Each row of numbers belongs to one of the nodes below and depends on some of the facts about them. Some rows are named. Which node is each other row?

How the nodes are related:
mosto | θ fluklok, zelak
motrun | θ fluklok, vestun, dobar, denus | ε stunu
stiklumi | θ steriklu | ε godan
druso | θ faklo, zelak
rastin | θ gitor, motrun
baden | θ fubufim | ε ziskoval
steriklu | θ fluklok
klunaflan | θ fubufim, fluklok, zelak
vikek | ε rovo
sodum | ε brudre
gitor | θ fluklok, zelak
vimi | θ logak, zelak
trutru | θ gitor, zelak | ε tetukle
tradom | θ fluklok, guvus, sabrim
vogran | θ sabrim | ε mubra
vestun | θ fluklok
pafik | θ fluklok, komak
zelak | θ fluklok
plabro | θ drukles, kluplupar
logak | θ fluklok, zelak
guvus | θ steriklu, klunaflan
dobar | θ fluklok, trutru | ε flakan
zofil | θ stami, fluklok
letal | θ floru
tuflol | θ fubufim
flitime | θ nukiplar, fluklok
sabrim | θ fluklok
basteku | ε klonivuk
trorul | ε klaval
derimim | θ gitor | ε ziplel
dutrur | θ sabrim
brofon | θ fluklok, pobis
floru | θ zofil, vestun | ε fluklil
nefik | θ fluklok, vestun
flakan | θ vestun | ε pusku
zonen | θ nukiplar, derimim, klonivuk
stami | θ vestun
nerus | θ mubru, drukles
klonivuk | θ fluklok, zelak | ε drobruklol
zuflo | θ vestun, mubru, zelak
flivur | θ vestun
subom | θ nubrim
dapado | ε nubrim
trunuk | θ nukiplar, klunaflan
godan | θ druso, nukiplar
stotil | θ tuflol, vestun, godan, flakan
stirul | θ drasa, piplo | ε flakeva
fubufim | θ stami
nutri | θ fluklok, mosto
makla | ε plabro
faklo | θ stami
druklus | θ fluklok, derimim
nubrim | θ druso, steriklu, guvus, denus | ε vogran
bedis | θ pusku
drasa | θ pobis | ε stami
nuklum | θ drukles
tetukle | θ stami | ε baden
drakol | θ mosto
stufigik | θ fluklok, zelak | ε nukiplar
dibri | θ fluklok
ziskoval | θ denus, kluplupar
foginas | θ drobruklol, stiklumi | ε sodum
zisen | θ fluklok, brofon | ε vimi
rovo | θ drobruklol, pusku, fluklok, flakan | ε flese
rutrobar | ε nagrak
kluplupar | θ stami, fubufim, fluklok, flakan | ε pagru
bugres | ε tuflol
nukiplar | θ fluklok
pusku | θ nukiplar, fluklok, vestun, zelak | ε rutrobar
nagrak | ε zoflos
klibo | θ nefik
flufim | θ baden
trodol | θ fubufim, fluklok | ε makla
zoflos | ε stirul
deplak | θ steriklu, tuflol
latibrur | ε kluplupar
klaval | θ drukles, zelak
drukles | θ stami, nefik, zelak
paken | θ dutrur | ε klibo
flonukle | θ pafik, flufim, godan
pladrin | ε koma
drobruklol | θ tuflol, derimim
pobis | θ fluklok
pagru | θ fluklok | ε stufigik
fluklil | θ piplo | ε logak
druklum | θ zuflo, tuflol, fluklok
komak | θ fluklok, vestun, sabrim | ε tedres
driflok | θ zelak

Some rows with their names:
nefik: [ -7 -27   8 -13 -13  27   8  24  22  -2  -3 -13   0  -6  -7   7 -24  13
  -9 -15  -5  -6   9  16   0   3 -11  29  -1  21 -19  13  29  -1   3 -25
  -5  -7  -2  -7  24]
druso: [ -5 -11  -1  -4   1  20   7  27  21  15   6   2  13   5  23  -4   7   4
  -4   3 -29   6  16   8 -14   6   5   3   3   1 -21   5   4  15 -18 -19
  -8  11  -7  -7  47]
faklo: [ -6 -27  -9 -23  -5  28   8  13   7  -2   1 -24  16  -7   3   9   0   3
  -1  19 -20  11  -8  -5 -10   0   6  10   6  16 -12   7   9  10 -12 -11
   7   3  -1  -4  35]
stirul: [ 23 -21   6  14   1  29 -51 -63  39  47  17  29 -23  -1 -16  -2  39 -43
  33  26 -20 -44  45  20  48 -16 -29   1 -47  27 -16  45 100   7  39  37
 -67  14 -23  -3 -11]
piplo: [-23 -10  -6  19 -33  22 -11 -18  20  -1  35   0  38 -16 -54   5  25 -42
 -16  84 -15 -50  22  32  81 -13   6 -22 -15 -13  13  14  41   4   9 -33
  -7 -15 -37 -27 -24]
flakeva: [  9 -10  40  -2  23  36 -32  -1  -4   6 -19  13 -35  13  10  27  19 -10
  -6  55   5 -20  26  11  25 -37  24  16  -1 -11  -3   6   8  26   5   2
 -21   7 -35 -15   9]
rutrobar: [  4  14  27  16  22  16  -4 -37  -6 -25 -45  31 -10  53 -21  44  12 -19
  17  36 -31 -14   9  -3  42 -40  -5  10  32 -16  20   5  18  63 -19  20
 -52   8 -30 -43  41]
nagrak: [ 18   0  25   1  31  21 -32 -35  21   8 -27  40 -30  43   8  35  40 -21
   5  28  -5 -20   4  -3  41 -52  -2  15  31   1  14  14  31  53   4  34
 -40  43 -28 -36  43]
mosto: [-18  -1  18  26  -4  -3   6  23  40  12   1  23  -9   9   8  -5  -9   8
 -12   4  -2  -5  42  17 -15  14   0   7   0  12  -6  -1  26   4 -11 -29
 -13   7   2  -9  28]
tradom: [-10 -12  -3  -6 -19 -32  26   5  13  31 -36 -19  -4 -41  27  19   3 -27
  10   8   4   4  -3 -13 -29 -13 -12  38 -37  37   2  41   7  -6 -28  22
  -4  -7 -25  26  24]
trodol: [ 26 -15   0  -8 -10   1  17  -4   0  25   1  -6 -28   6  10  12 -22  -7
  34 -14 -37  13   0 -22 -27   3 -18   6 -35  24 -14   5  34  -1  -5 -16
 -28 -13   3  -2   5]
makla: [ 32   9  53 -15  32  15  -3 -14 -35  16  -3  13 -40  30  -5  38  -1 -27
  -1  53 -10   2  17 -19  28 -32  21 -13  -6  -9  14  -9  19  13   0 -22
 -19  -9  -7 -36 -17]
steriklu: [-29 -29 -28  14 -14  15   9  35  14  24   7   2  19   0  35 -14  16 -17
   0  30 -38   2  -5 -12  -5 -18  18 -13  14 -16   3 -21  -9  21 -34 -42
  -6  16 -29   5  13]
dapado: [  3  16   2  -3  40  15 -23  -5 -10  21 -33   2 -37  19 -14  59  -7 -15
 -21  77   5  19  -6  -2  34 -43  20  -9  -1   7  -1  16   8  18 -25  -6
 -21  12 -27 -27  -3]
drobruklol: [-18 -13 -18  -8 -23  -6  28  23  10  32 -14  -8  30  -8  27  -2  19 -12
  21  41 -12  22 -10 -16 -29 -11  14  -9  -5  -6  19   2  14 -11 -22 -18
   3   2 -19  -2  13]
tedres: [ -3 -20  28 -11   5  31 -15   1 -25  -1 -29  -8 -17   8  -5  42  -7  -9
 -10  65   7 -11   3   5  24 -47  19   9   0 -25  13   7  -3   9 -12  -6
 -14 -22 -38 -18  -4]
koma: [  6   7  24 -11  19  14 -12  -2 -23   2 -27  -5   5  -8  -6  41  24 -22
 -18  74  12  -2   1   2  26 -39  27  11   1 -16  19  21   0   7 -16   8
   3   0 -33 -22  19]
flitime: [-12   6   1  -2 -12 -17  17   8  22  32 -21   1  -1 -23  14   8   8  -1
  10   8  -3   9  21  -3 -29   6  -1  25 -31  22  -1  36  20  -8 -22  14
 -10   4 -15   8  31]
bugres: [ 23  28  38   0  29  17 -21 -15 -20   2 -11  15 -25  22  -8  33  16 -23
  -9  48  -2  -4  34   3  24 -32  18 -13  -1 -14  17   1   3  21 -14   3
  -8   8 -23 -32  13]

Rows to name:
No name comes twice in this set of rows, the named rows included.
[ 16  12  30   2   2   1 -11 -51  -3  27  27  10  -4  -9 -54  13  38 -44
  21  54 -33 -11  52   2  38  11 -12 -31 -55   4  10  33  68  -3  23  -9
 -32 -24   4 -39 -35] -> fluklil
[-18   1   4  24 -21  -8   1   2  28  12   5  11   1 -15  -4 -11  10 -11
   9   5 -16 -16  47  16   9  19  -9  14 -34  22  -5  21  32  -3  -5 -13
 -19  -9 -15  -1  12] -> brofon
[-44 -15  14  29 -13  19  11  48  42  -6  21  30   4  39   1 -29 -10  19
 -49   7  -6 -21  29  27  10  12  16  -3  39  -8  -4 -40  26   7  -4 -75
  -2  24   4  -8  29] -> zelak
[ 17 -20  23 -18  34  31 -43 -27  17  32 -30  22 -40  37  25  33  46 -30
 -10  57  26 -34 -13 -17  42 -75   5  11  24  -1  17   7  43  38  22  30
 -46  52 -28  -9  19] -> zoflos
[-27 -12 -29 -12 -15  15  12  26  17  17  14  -9  41  -6  25  -6  23 -15
  -3  42 -19  15 -13 -17  -6 -12  17  -9  17   0   0  -7  -7  10 -24 -37
  12  30 -14 -10  46] -> tuflol
[-14  23 -50  33  26 -33  -2  14  32  49 -34  -4 -83  -8   2  53 -59 -10
 -53   5 -20  10  10  -2  31  -4 -15   9 -36  51 -46  40   0  25 -55 -18
 -46  13 -34  15  -6] -> vogran
[  0 -13  -9  -2 -19 -14  27  -3  12  14 -15 -10 -33  -7   9  26 -34 -16
   6 -19 -10 -14 -11 -26  16 -21 -26  30 -30  44 -12  18  26   4 -14 -12
 -23 -14  -8  19  11] -> komak
[-11   4   7   3 -10 -23  28  14  -2   9 -16   4 -32 -30  17  32  -5 -47
 -31  17  12 -26  14 -21  34 -20  -6  40 -17  26   3   7  -9  22 -32 -19
   2  -3 -28  31  29] -> dutrur
[-39  27   0  15 -14 -15  11  27  35   5  26  15  33   7  14 -27  15  -4
 -24  19   6  -8   9   1  -4  -2  25 -12   1  15   8 -10   1  10 -32 -33
  25  44  -9   2  57] -> nukiplar
[  7  29   3  15  -5 -20   3 -15  29  33   1  13 -15   0   0  -1   4 -18
  19 -14 -15  -2  44   8 -12  27 -15  -4 -50  32  -7  30  41   1  -8  -2
 -19   4  -9   1  31] -> zisen
[ 19   3  12 -12   4 -17  20  -4   0  49  -4  -1 -28   2  21  12  -4  -4
  53 -11 -30  25  18 -33 -49  19 -14  -8 -44  27  -6  20  38  -8  -7  -6
 -22 -10  14  -9   5] -> rovo
[ 12 -17   6 -24   0  11  18  -2  -2  11  12 -21 -25   9  -7  28 -22 -15
   5  -4 -14  10 -11 -19  11   2 -23  15 -20  27 -22  12  24  20   8 -27
  -6  -6  23 -17  12] -> floru

The same nodes again, as new rows of numbers:
Known rows:
stiklumi: [ -7 -11  -8   2  12   1  -5 -15   6  -2  -9  -4  13   0   3   1  -6  26
  14  14   0   3  -7  -8   1  -9  -3  18  15   9  -2 -27  17  -3 -12   2
   5  10   5   2   9 -18  -1  -3 -12 -15 -14  11  -4]
paken: [ 28  12 -26 -45  -4  24   6  -1   5  18  -8  -7   0 -19   3   0  -7 -12
  13  11  28   4  -3  11   1 -24   2  -7  -7 -11  14   0 -11  -3  -6  -6
  -3  12   6   6  13  11  24   1  -7  12  -1 -29 -10]
fluklil: [ 59  10   0  -2  28  -2 -17 -12  -4  12   4   3  -7   9 -12 -15  31 -20
 -14  35  23   1 -24 -15  -9  13  -3 -12 -11  13  -6  14   8  -3 -10  -6
  -1 -11 -32   2 -19  -8  -3  19  15  -3  27  29  23]
trodol: [  3  15 -26   3   5   6  22  -4  -6   0  11  -3   9  -6   8 -13   3   9
   4  15  13   3  -1  13  12  -7   0  17 -10   7  11   0   3  15   8  -1
 -11  -4   9   0  10 -18 -19  13   2   0  17   3   1]
flakan: [-16   1  -3  12  -9 -16  33  12   8   9   0 -14   1  -3   5   1   9  24
  -7  -5  -9   6   7   6  -7   6  -3 -10   3  10   0   3   6   9  10  -2
  -7   2  -3   1   0   5   7   4   2  12  -8 -18 -12]
pusku: [-12  16 -10   0  -3  -6  12   3  -8  -6   7   0  -3   3  11  -8  -8   5
  -6   8  -8   3  -1  15   3  11  -4  -4  -7 -17   9   2 -12  12  14  -8
  -4  -5   3   8   0  -3   1   0   0  13  -4 -13  -2]
pagru: [ -2   7 -16 -15   7  11   1  -8  -9  -5   8   6   2   8   1  -6  -8   1
   2  10   6  -8   0   8   5   4 -13   4  -3  -9   4  -6  -5   3   3  -2
  -2  -5   1  -4  -3  -8   2   1  -1   9   0 -10  -2]
bugres: [  9  -9  16 -22  -6   7 -11  10   2  21 -11   4  -3 -24   5   7  10 -19
  11   5  10   4  -7 -17  -2 -15  20   0  -4   6  -5  -3  12 -12  -5  -1
  12  18   2   7  -5  14  -3  -1  -1  -4   7  29  -4]
zisen: [  4  21 -12 -15   1  19   6 -22  -1  -8   4   4  -1  12  12  -7   7   1
   6  30 -15 -16  -8   4   3  16  -4  13   6 -16  -2 -19  -5  -2  12 -10
  13  -3  11   3  -3  -1  -1  -2  -3  39   5  10 -13]
nubrim: [ 22   0 -18   9  17  -2 -24 -18  14  -4  -4  -8  21  11  -4  -6 -16  10
   2   6  -2   4 -19   4   6   7  -3  25  11  16   2   0   4 -11  -7  -1
 -14  -3  20   8  20   3  -5   6   3 -28 -20  -2  11]
zelak: [-72 -23  16   3  -8 -24   3  11  -9   2  -1   2   4  -6 -14   5   0  36
   5 -19 -13  12   8 -16  -8  26 -11 -19  23  -9 -11 -10   6  16  -2  -7
  -3  14 -25   1  -4 -15  10  -3  -1  -1  -6 -45 -16]
pobis: [ -2   1  -8 -12   9  -4   2  -5  -9   4  -4   6   4   6 -13 -12  12  15
   0  14  -2   0  -2  -4  -9  15 -24  -7   6  -2  -5  -8   0   3  -1  -5
   7   0 -22  -5 -13 -13  13   1   0  15   3 -16  -6]
stami: [-31 -15  12  28  -8 -26  23  20   7   2  -6  -8  11   9 -23  11  17  24
 -15 -37 -27   5  20  -1  -8   6 -16  -4   6  20  -7  11   9  -5   7   8
  -1  -5  -8 -17   0  13   6   0  10   9  -5 -14  -8]
drukles: [-31  -9   6  13  -9  -5   5   0  -6   1   8  -5  -4   4 -17   0   6   9
  -2 -17 -12  10   3  -1   0  12  10  -8   4  -2 -13  12  -1  11  10   1
 -13 -10  -2  -7  11   5  -6   0  10   2  14 -22  -4]
drakol: [-13   2  -2 -11   0   4 -13  -6  -5  -4   6   8  -5   3   4  -3  -9  -4
   2   2  -1  -5  -5   3   6   9   0  -3  -4 -16   0  -1 -10   6   3  -1
  -4  -6   2   4  -5  -4  -4  -3   1   2   6  -5   3]
nerus: [ -5   4   2   8  -7   6 -11  -8  -6  -2  11  -1 -13   6  -5  -2   0 -13
  -3 -16 -11   3  -4   4  12   7  22  -3 -12  -7 -13  19 -11   8  12  -1
 -11 -17  15  -3  15  11 -17   0  13   4  26  -5   9]
zonen: [  0  12  -6  -1   5   7  -8  -6 -13 -16   9  11  -6   6  20  -6 -17  -7
   7  14   2  -8  -3  12  12   0   2  11 -19 -21   6  -6 -11   8   7   1
  -1  -8   7   2 -10 -24 -13  -7  -9  -2  -6  11   6]
flufim: [ 11  -3   6  24  -5  -9  32  12   2  -1  -2 -13   0   3  11   8   4   2
  -4  -3  -1   0  13   5  -1 -21   2   7  -9  14   4  -1   9  -1   0  14
   4  -3   2  -6  -1  -9  -5   1  -7  -1  -6  16  -6]
deplak: [ 22   8 -11  16   9  -4   5  -7   3  -9  -3   0   8   9  15  -5 -11   7
   1  12  -3  -3  -8   9   5 -12  -8  21 -11   8   7  -7   3  -9   6   7
  -5 -10  15  -3   3 -10  -6  -4  -9 -15 -22  21   8]

Name these rows:
No name comes twice in this set of rows, the named rows included.
[-74 -32   5  -7  -4 -30  26  18   4  10 -14  -9  17 -12 -26  11  11  54
   6 -19 -13  14  20 -18 -24  17 -35 -25  41   2  -4 -20  18  11 -11   1
   5  29 -43  -7 -12 -17  32  -2  -5  13 -20 -61 -34] -> fluklok
[-17  -4 -15 -25  -1   5  13   5   8  11  -8  -1  14  -5 -12   6   1  11
   7  -6  -2   1  15   2  -8   3 -30  -8  20  -2  11  -9   3  -1  -9  -2
   9  22  -8  -5  -7   8  28   3  -6  20 -10 -35 -20] -> sabrim
[ 61  28  -5  -1  19  -1 -10 -14   1   4   3   3 -20   8  -4 -24  29 -14
 -29  49   6  -2 -23   1 -19  17  -4 -10  -5  -4  -7   9  -3  -3  10 -12
   5 -22 -24  12 -18   6   4   9  10  10  10  22  16] -> stirul
[ -8  -6  -1  21  -3  -9  12   4   5   1  -1 -11   5   5  -6   0   6  15
  -9 -13 -12   7   1   1   2  -2  11   4  -1  15  -8   7   4  -1   5   7
  -8  -8   7 -11  14   4  -8   5   6  -3   5 -10  -3] -> faklo
[  8  10  -2 -21  13  -1   1 -11  -1  13  -4   9  -1  10  -6 -10  30   7
  -6  34  -5   0 -16 -13  -8  14 -14  -2   1   2 -10 -12  10   0   4 -10
  12  -1 -26   1 -17 -11   6  10   2  21  16  19   3] -> drasa
[ 36   0  19  -5  16 -13  -3  -4   8  19 -10  -2 -11  -4 -23  -8  41   3
 -21  30  11   3  -9 -25 -30  15  -8 -23  17  15 -19   0  16  -5  -5  -8
  13  -2 -48   0 -23  -3  14  11  10   4  16  12   5] -> piplo
[ 21  -8  22  14   6   0 -12  12  10   1  -3   2  -3  -8   0   8   0 -34
   1 -13  14  -8  12  -8  -8   0   5  -9   6  12  13  12   5  -3 -18  -3
   8  12  -5   7 -14  20  -5   5   3 -18   3  14   3] -> mubra
[  6   5   0  -2   2   5  -3   2  -6  -3 -15  -1  11  -1  21 -12  -1   2
  13  12   2 -11 -26 -12  17  -7   6  31 -17  -5   0 -20  10 -22  14   2
   3   6  19   4  -7 -27  -8  -2  -6  -7 -22  41  -4] -> foginas
[-11   2  -5   8   3  -6   2  -4  -7  -6   1  -2   5   7   4  -1  -7  17
  -5  -1  -6   1  -5   2   2   1  -4   4  -2  -5  -5  -7   1   5   4   1
  -5  -4   0  -6  -1 -12  -4  -2   0   0  -8  -7   1] -> klunaflan
[  2   2 -21 -36  -2  17   3   4   9  10  -4   4   6  -3  -9   6  -2  -5
   7  -7   5  -4  11   8  -5  -2 -20  -3   5   1  18   0  -5  -6 -11   0
   8  20   2  -2  -2  16  21   0  -3  17  -5 -21 -18] -> dutrur
[-21  -5   3  15  -3  -9  -4  -2  -1  -3   0  -3   4   1  -6   0  -6  17
  -1 -11 -13   7  -4  -4   7   4   3   3   4   1  -9  -1   3   4   7   2
 -11  -7   6   0   8  -4  -6  -3   4  -9  -3 -14  -1] -> druso
[  5   8 -12  28   4   4   3   0   1  -7  14  -1   0   8  -7  -6   2  -8
 -16 -17   1  -1   9  17   7   3   4  12  -4   8   4  27  -6   8   9   5
 -19 -18   7  -8  10  11 -27   3  14 -18  16  -6  14] -> plabro
[ 12  -5   8   0   5   3  -4  13  11  11   5   3  -6 -27   5   4   7 -26
   0   4  25  -1   8  -5 -11  -6  11  -3  12  14  13   9   8   3 -14  -8
   4  20  -8  15  -6  19 -14   6   6 -22  13  15   3] -> makla
[ 19  18 -26 -25   7  16 -11 -13   4  -3  -1   8   9   8   4  -6 -16  -4
   2   6   1  -6  -8  16   9  -2 -14  16  -3  -9  15  -3 -10  -6  -1  -1
  -1   0  16  -4   5   3   8  -3  -6  10 -11  -1   5] -> tradom

Now the same nodes, written a new way:
Some rows with their names:
mosto: [  0 -38  -7 -22  -8 -10  26  24  11  25 -36 -11   0  15  -7 -19   8 -39
  15  32  -5 -38 -33 -19  -4  18  17  43  36]
nefik: [ 27   2  -7  -2  29  36  -7   7  46  40 -10  -3 -32  24 -15 -20  -3  14
  17 -11  19 -55   4  28   7  23  25 -17  27]
makla: [  4   0   1  24   0  11 -17 -11 -11 -35   4   1   8  -8  29   4 -11  13
  30   4  -5  39  35 -16 -10  14 -36   2   0]
stufigik: [ 20 -30  -8 -42 -10 -21 -28  13  26  -7 -38   9  41  15 -37   8 -20 -42
  19  16  22 -41 -38   4 -38  -8  -1  47  39]
drakol: [ -2   6   7  -4  -4  -2   9   7 -17   0   4  -6  -2   6   8   4   0   2
  -8   1   0  15   1  -2   8  -3   3  11  -6]
dibri: [ 20 -14 -10  16  14  -2   0  24  48  35 -18  34  -7  -7 -21 -12  23  -5
   7  13  -5 -39 -11 -27  12  19  12  21  33]
zonen: [ -5  15   6  -2 -18  -6  22  21 -10  -4  16   1  -2  -3   2  20  -6  -2
 -11 -11  -4   9   5  -5  -3  -5  18 -12  -5]
ziplel: [ 11  17   8  15   5   9   0   6 -18 -15  13   4   6  17  30   2   2   1
  -1   5  15  30  15  -9  11   3  -8  22 -21]
brudre: [ 11  16   6  19   0  11  -1   8 -19 -19  12   2   0  12  33  10  -1   7
   8   5  10  37  20 -19  10   9 -11  18 -15]
bedis: [ -4  12   4  -4  -5   2  12  11 -13   1  11  -7  -5   8   3   9  -7   4
  -5  -9   3  11   9   4   6  -5  11  -5  -9]
plabro: [ -9  -1  -3 -10   3   9  -4  -6 -34   2  -4 -28 -12  -8   0  -5  -3  14
  -4  15   5  20  -3  -1  24 -14 -11   9  -7]
flakeva: [  2  35  11  16  -8   5  -4  -3  -7 -20  31  -4   8  23  37   1   5   5
  -5  -2   4  18   7 -14  13   7 -11  28 -23]
paken: [-12  -4   6  -2   0  -5  -8 -18 -13  -8   3  -3  10  -1  -7   2  -2  20
  -1 -11 -13  20  11   8  -9 -18 -17  -4 -12]
pafik: [ 20  -6  -1  12  15  -1  -1  18  36  31 -10  31  -7   1 -20  -8  22   7
   4   3  -3 -25  -5 -18  13  14   7  13  22]
tradom: [  9  -5   2   2   8 -10   2   5  16  34 -11  21  -5   2 -33  -7  26  28
  -4  -4 -26 -13  -1 -15  17  -9   1  19  12]
fubufim: [-33  24 -30   2  15  -9 -39 -30 -19  -3   3 -25 -21 -90   1  10 -12 -33
 -62  57  52   8 -67   8  66  -6 -11 -57 -27]
nuklum: [-12   4   2 -18   2   6   2 -16 -37   4  -3 -32  -3  11   1 -11   2   7
 -10   9   6  16  -6   9  18 -18  -6  15 -21]
trodol: [ -6 -15 -22  21   4 -15 -20   1  39  -1 -11  24   3 -57 -15   9   1 -20
   2  25  -5 -17 -19 -24  -1  18 -15 -24  29]
klaval: [-22 -20   3 -39 -12   2  25   1 -49   1 -22 -55  -4  21   7 -15  -7 -22
   1  23   0  -2 -21   8   3 -11  10  33   2]

Rows to name:
No name comes twice in this set of rows, the named rows included.
[ -9 -56 -14 -15 -16  -4  14  10  13   2 -40 -17   5 -12  -4 -15  -9 -33
  48  29 -24 -31 -15 -22 -29  27  -7  17  61] -> klonivuk
[  4  28   5  -6  -6  18   7   7   2   5  26 -18 -27   4  -1  19 -26  13
  -5 -30  14  -7  15  34  -1  -1  30 -51 -10] -> stotil
[  27  -26   12    6   22   53   -4  -11    3   17   36    0  -12   14
   -7  -35  -48   11   17  -34   32  -16   36   95  -43   -5   22 -108
    1] -> flakan
[  8  -3 -22   9  37  17 -31 -18  26  36 -22   3 -21 -22 -18 -25  15  -4
 -11  33  24 -37 -34   2  44  14  -5  -2   9] -> zofil
[ 10   0  -5   9  -4 -12  12  31  33  21   1  25  -6 -11 -14  11   9  -7
  -5   5  -5 -21  -7 -19   0  15  17   2  22] -> druklus
[ 16  28   8 -10  13  42  -1  -3   8  14  14 -29 -32  29   6  -4 -25  21
  12 -34  26 -19  27  53   1  12  27 -46  -4] -> flivur
[-12  23   4   3 -10 -10  12  10 -14  -8  20   1  -4 -24   6  23 -11  -6
 -26  -2   7  19  -5  -4  10  -8  11 -20 -17] -> flufim
[ 15 -38  -4  18  12  -7   2  10  30  15  -5  43  12 -11 -15 -18   4 -14
  13   8  -9 -21  -5  -6 -19  12  -5  -9  27] -> dobar
[  6   4  -3   7  -1  -5  10  23  24  18   5  17 -10  -9 -12  10   1  -5
  -7   0  -3 -21  -9 -13   3   9  20  -8  15] -> druklum
[ -8  14   8  -3 -19  -1  23  20 -13  -3  12 -13  -4   2   9  18 -12  -1
  -7 -13   1  12   6   3  -4  -2  19 -10  -6] -> rastin
[ 10   2 -25 -17  18 -16 -80 -24  33 -15 -13  14  22 -55 -43  24 -26 -21
 -17  33  50 -21 -49  14  14 -10 -27 -20   6] -> kluplupar
[-18   5  10  -7 -42 -23  29  23  -5 -31  21  -1  16 -20   9  39 -28 -26
  -1 -24 -14  11   9   0 -45  -1  22 -37   8] -> derimim

